Here is a tiny trained network, its code and every weight. The questions are about switching its units off for an input and a target symbol, where a switched-off unit gives its printed mean instead of its output.

import numpy as np


def w(rows, s, z=0):
    codes = np.array(rows[::2]) - 128.0
    scale = np.full(codes.shape[1], s)
    scale[-1] = z or s
    return codes * scale


def f(y):
    return y / 2 * (1 + np.tanh(0.7978845608 * (y + 0.044715 * y**3)))


def softmax(a):
    e = np.exp(a - a.max(-1, keepdims=True))
    return e / e.sum(-1, keepdims=True)


def log_softmax(a):
    a = a - a.max(-1, keepdims=True)
    return a - np.log(np.exp(a).sum(-1, keepdims=True))


def net(x, mask):
    ids = ['αδηθλξ'.index(c) for c in x.split()]
    T = len(ids)
    res = E[ids] + P[:T]
    r = res
    for j in range(3):
        rows = slice(4 * j, 4 * j + 4)
        q, k, v = (r @ M[0][rows].T for M in (Q, K, V))
        z = softmax(np.where(np.tri(T) > 0, q @ k.T / 4**0.5, -1e9)) @ v
        o = O[0][rows]
        res = res + np.where(mask[j], z, o[:, -1]) @ o[:, :-1]
    y = f(res @ A[0][:, :-1].T + A[0][:, -1])
    res = res + np.where(mask[3:19], y, B[0][:, -1]) @ B[0][:, :-1]
    return log_softmax(res[-1] @ U[:, :-1].T + U[:, -1])


Q, K, V, O, A, B = {}, {}, {}, {}, {}, {}
E = w([
[30,122,168,94,32,131,104,67,142,188,111,49],'α',
[158,57,92,113,146,192,100,35,222,109,123,99],'δ',
[52,153,73,176,92,106,164,42,56,64,94,100],'η',
[114,109,67,182,111,160,81,143,81,90,56,146],'θ',
[157,61,181,138,6,162,130,80,81,209,129,160],'λ',
[101,149,125,31,80,230,71,86,106,219,102,110],'ξ',
],0.017)
P = w([
[158,146,148,242,218,121,153,152,125,135,102,1],'0',
[81,138,132,211,165,146,160,139,157,152,152,76],'1',
[51,138,105,206,146,129,124,88,136,113,213,126],'2',
[71,115,109,150,177,103,118,91,120,126,124,136],'3',
[139,155,115,130,150,87,122,93,135,116,72,122],'4',
[119,108,104,94,140,102,132,121,79,58,125,102],'5',
[95,136,99,113,83,139,181,171,129,59,146,163],'6',
[179,171,146,88,72,120,160,140,139,48,75,146],'7',
[104,112,132,73,110,104,161,112,123,79,110,249],'8',
[121,132,63,45,55,147,210,165,132,51,115,185],'9',
[149,161,63,26,113,96,183,122,147,80,70,203],'10',
],0.0096)
Q[0] = w([
[170,83,75,108,104,151,168,171,98,136,173,38],'h0',
[154,142,159,164,131,141,146,127,125,91,165,140],'h0',
[129,93,87,166,103,174,133,77,157,148,96,155],'h0',
[90,100,83,176,114,139,98,128,122,125,64,101],'h0',
[137,88,76,43,47,186,167,40,147,72,118,120],'h1',
[114,96,96,152,181,166,159,152,206,105,188,119],'h1',
[52,164,140,103,5,156,139,158,48,163,106,115],'h1',
[199,119,121,71,158,147,145,152,146,92,148,169],'h1',
[180,120,91,151,102,145,73,94,81,158,25,104],'h2',
[98,113,95,226,123,180,147,230,170,150,110,137],'h2',
[152,149,148,130,198,34,80,96,133,176,101,158],'h2',
[45,103,110,155,159,174,105,72,98,182,181,199],'h2',
],0.023)
K[0] = w([
[105,94,146,118,171,89,92,79,92,147,92,136],'h0',
[142,147,134,164,153,153,94,139,97,158,154,89],'h0',
[124,163,132,88,84,113,104,144,103,94,128,156],'h0',
[162,123,126,71,126,137,151,112,94,112,133,181],'h0',
[160,50,130,126,173,149,121,96,252,77,161,111],'h1',
[168,150,155,192,151,142,153,110,126,154,116,86],'h1',
[175,146,115,35,116,96,160,122,146,85,127,166],'h1',
[112,106,139,128,118,138,124,97,130,148,134,81],'h1',
[115,84,82,59,110,137,127,106,180,97,147,213],'h2',
[201,108,141,139,168,143,138,84,209,100,132,71],'h2',
[81,124,96,193,144,143,110,132,146,165,218,120],'h2',
[158,218,103,163,92,152,164,149,160,171,117,147],'h2',
],0.027)
V[0] = w([
[85,93,145,113,74,31,61,196,180,123,108,119],'h0',
[172,106,111,117,146,190,75,116,132,124,151,138],'h0',
[141,111,148,149,151,113,181,109,106,201,166,118],'h0',
[91,185,140,91,162,129,145,106,137,163,144,116],'h0',
[128,114,147,171,151,125,81,204,210,145,134,125],'h1',
[153,130,105,57,116,99,150,139,169,68,137,203],'h1',
[79,101,151,217,63,123,105,121,128,103,79,135],'h1',
[120,104,163,98,173,54,198,122,195,128,174,89],'h1',
[113,128,102,116,113,129,162,131,115,50,51,169],'h2',
[134,180,148,78,144,111,251,64,80,151,176,122],'h2',
[201,139,110,93,124,203,141,166,63,153,136,190],'h2',
[184,45,100,187,63,90,139,112,127,140,142,142],'h2',
],0.014)
O[0] = w([
[99,27,86,82,58,80,157,179,160,158,124,119,9],'h0',
[148,72,156,91,166,188,92,157,72,159,135,88,104],'h0',
[173,56,216,91,162,40,74,106,131,54,118,185,86],'h0',
[51,107,180,156,117,118,50,121,186,115,113,210,141],'h0',
[110,63,45,85,147,96,140,127,103,200,94,182,56],'h1',
[182,56,99,205,111,63,34,136,175,133,185,86,10],'h1',
[157,210,127,74,118,185,176,183,125,132,168,111,254],'h1',
[110,145,139,130,117,2,60,43,137,163,93,195,38],'h1',
[138,246,114,88,103,195,155,128,66,215,141,129,160],'h2',
[169,183,190,112,92,127,55,17,128,32,79,120,142],'h2',
[76,88,244,55,237,187,149,118,54,70,98,97,203],'h2',
[174,177,125,61,186,56,113,164,158,80,239,124,136],'h2',
],0.0062,0.0055)
A[0] = w([
[127,166,146,110,91,108,107,193,123,121,172,97,60],'n0',
[60,129,143,95,95,38,79,198,155,150,102,144,118],'n1',
[71,103,120,133,152,41,174,138,63,96,139,158,136],'n2',
[117,155,171,100,144,127,71,172,80,137,109,135,72],'n3',
[153,170,88,138,159,159,109,174,83,79,107,139,114],'n4',
[176,120,126,212,55,117,150,133,84,216,137,202,161],'n5',
[166,146,130,86,152,122,164,163,179,101,188,160,124],'n6',
[211,128,143,109,42,176,154,101,146,98,133,149,91],'n7',
[126,91,116,217,113,68,103,192,152,83,159,128,141],'n8',
[98,169,103,174,110,145,126,148,122,182,138,144,80],'n9',
[164,57,170,254,149,126,120,97,221,170,238,55,69],'n10',
[150,82,160,154,118,112,253,132,170,112,73,71,146],'n11',
[148,72,132,127,212,151,144,189,121,124,120,82,5],'n12',
[141,54,106,141,107,106,104,124,86,118,132,213,91],'n13',
[106,114,177,150,190,119,104,111,138,115,156,71,14],'n14',
[155,120,116,71,129,150,22,174,187,184,108,200,133],'n15',
],0.0096,0.0034)
B[0] = w([
[165,126,136,120,173,105,158,73,107,119,96,202,203],'n0',
[89,65,81,101,153,71,96,129,86,148,135,111,167],'n1',
[142,185,146,202,100,132,139,120,165,150,75,136,155],'n2',
[150,92,79,206,165,65,111,197,207,75,234,127,201],'n3',
[125,72,166,81,109,96,98,137,152,198,134,133,247],'n4',
[117,123,202,83,157,107,168,82,134,128,155,93,221],'n5',
[182,106,171,122,55,100,158,107,140,196,103,88,232],'n6',
[63,135,103,170,177,78,130,129,129,132,113,125,254],'n7',
[121,179,158,90,162,221,140,158,87,145,96,186,149],'n8',
[158,83,65,192,135,133,68,216,135,68,84,164,247],'n9',
[157,78,44,151,54,127,117,1,87,116,133,103,163],'n10',
[154,134,105,107,173,147,30,136,122,132,159,141,212],'n11',
[96,192,132,155,118,89,128,66,134,69,127,137,208],'n12',
[177,195,129,111,129,129,155,173,160,100,198,73,154],'n13',
[107,108,84,130,102,150,141,156,130,182,139,161,195],'n14',
[130,118,165,170,124,172,119,110,110,95,147,91,164],'n15',
],0.0096,0.0091)
U = w([
[2,123,84,73,95,20,119,173,151,107,120,81,16],'α',
[110,103,51,136,69,97,129,108,159,70,168,38,79],'δ',
[55,228,89,157,95,63,154,150,155,57,106,86,27],'η',
[110,136,56,99,97,115,163,224,137,119,131,95,192],'θ',
[113,157,164,55,111,58,188,152,161,77,171,63,253],'λ',
[23,137,153,101,156,158,106,169,137,28,149,59,238],'ξ',
],0.0033,0.0019)

Each question gives the input, a string of symbols that net reads in full, and the target symbol t.
The units are the heads (4 rows each of Q, K, V and O) and the neurons (one row each of A and B). Each row of codes is followed by its name. A weight is (code - 128) times the scale printed after its matrix; where a second scale follows, it is the last column's (O, A, B and U).
mask holds one flag per unit, heads first, then neurons. A switched-off unit (its flag False) gives its mean, the last column of its rows in O or B, instead of its output. The means were averaged over made-up inputs and are rounded, as every weight is.
A unit's drop is (log p(t) with every unit on - log p(t) with that unit switched off) / (log p(t) with every unit on - log p(t) with every unit switched off).
The circuit of an input: a set's keep is (log p(t) with only the set's units on - log p(t) with every unit switched off) / (log p(t) with every unit on - log p(t) with every unit switched off). Starting from the 12 units with the biggest drops (on a tie, the unit counted first), units are removed one at a time, each time the one whose removal leaves the highest keep (on an exact tie, the one counted first), for as long as the keep stays at least 0.8.
circuit, biggest first: the units of the circuit, biggest drop first
unit that matters most: the unit with the biggest drop
k most important neurons: the k neurons with the biggest drops, biggest first
which heads matter: for each layer, one digit per head in row order, 1 if its drop is at least 0.15 and else 0, layers parted by /
input α η ξ α α α λ α α η, target η: circuit, biggest first	(h2, n7)
input η λ α δ η η δ δ α, target δ: circuit, biggest first	(h1, n10, h2)
input λ η ξ α η α α α η α ξ, target ξ: which heads matter	011
input α ξ η η η α ξ ξ θ, target ξ: circuit, biggest first	(h2, h1)
input ξ θ θ θ η, target θ: circuit, biggest first	(h2, h1)
input λ η λ ξ δ θ η θ η ξ η, target ξ: which heads matter	101
input θ λ α η α θ η η α, target η: which heads matter	001
input θ δ θ λ, target λ: which heads matter	100
input ξ λ ξ α λ δ, target δ: unit that matters most	h1
input ξ λ η, target ξ: circuit, biggest first	(h2, h1, n11)
input θ θ ξ α α ξ, target ξ: circuit, biggest first	(h2, h1)
input δ α η δ, target η: circuit, biggest first	(h2, h0, n7)
input ξ ξ δ ξ θ θ θ δ α, target θ: circuit, biggest first	(h2, h0)
input λ λ θ α α λ λ, target λ: unit that matters most	h2
input α η α δ η θ, target θ: which heads matter	101
input α λ λ λ η, target λ: which heads matter	011
input ξ ξ η α, target ξ: 2 most important neurons	(n11, n6)
input δ α η, target η: which heads matter	110
input δ ξ η η ξ α θ δ α, target θ: which heads matter	101
input ξ δ α λ η α ξ δ η η δ, target η: which heads matter	101
input θ ξ η λ α, target λ: which heads matter	011
input α θ δ α α λ η α ξ δ, target ξ: which heads matter	001
input α α λ η δ, target δ: unit that matters most	n10
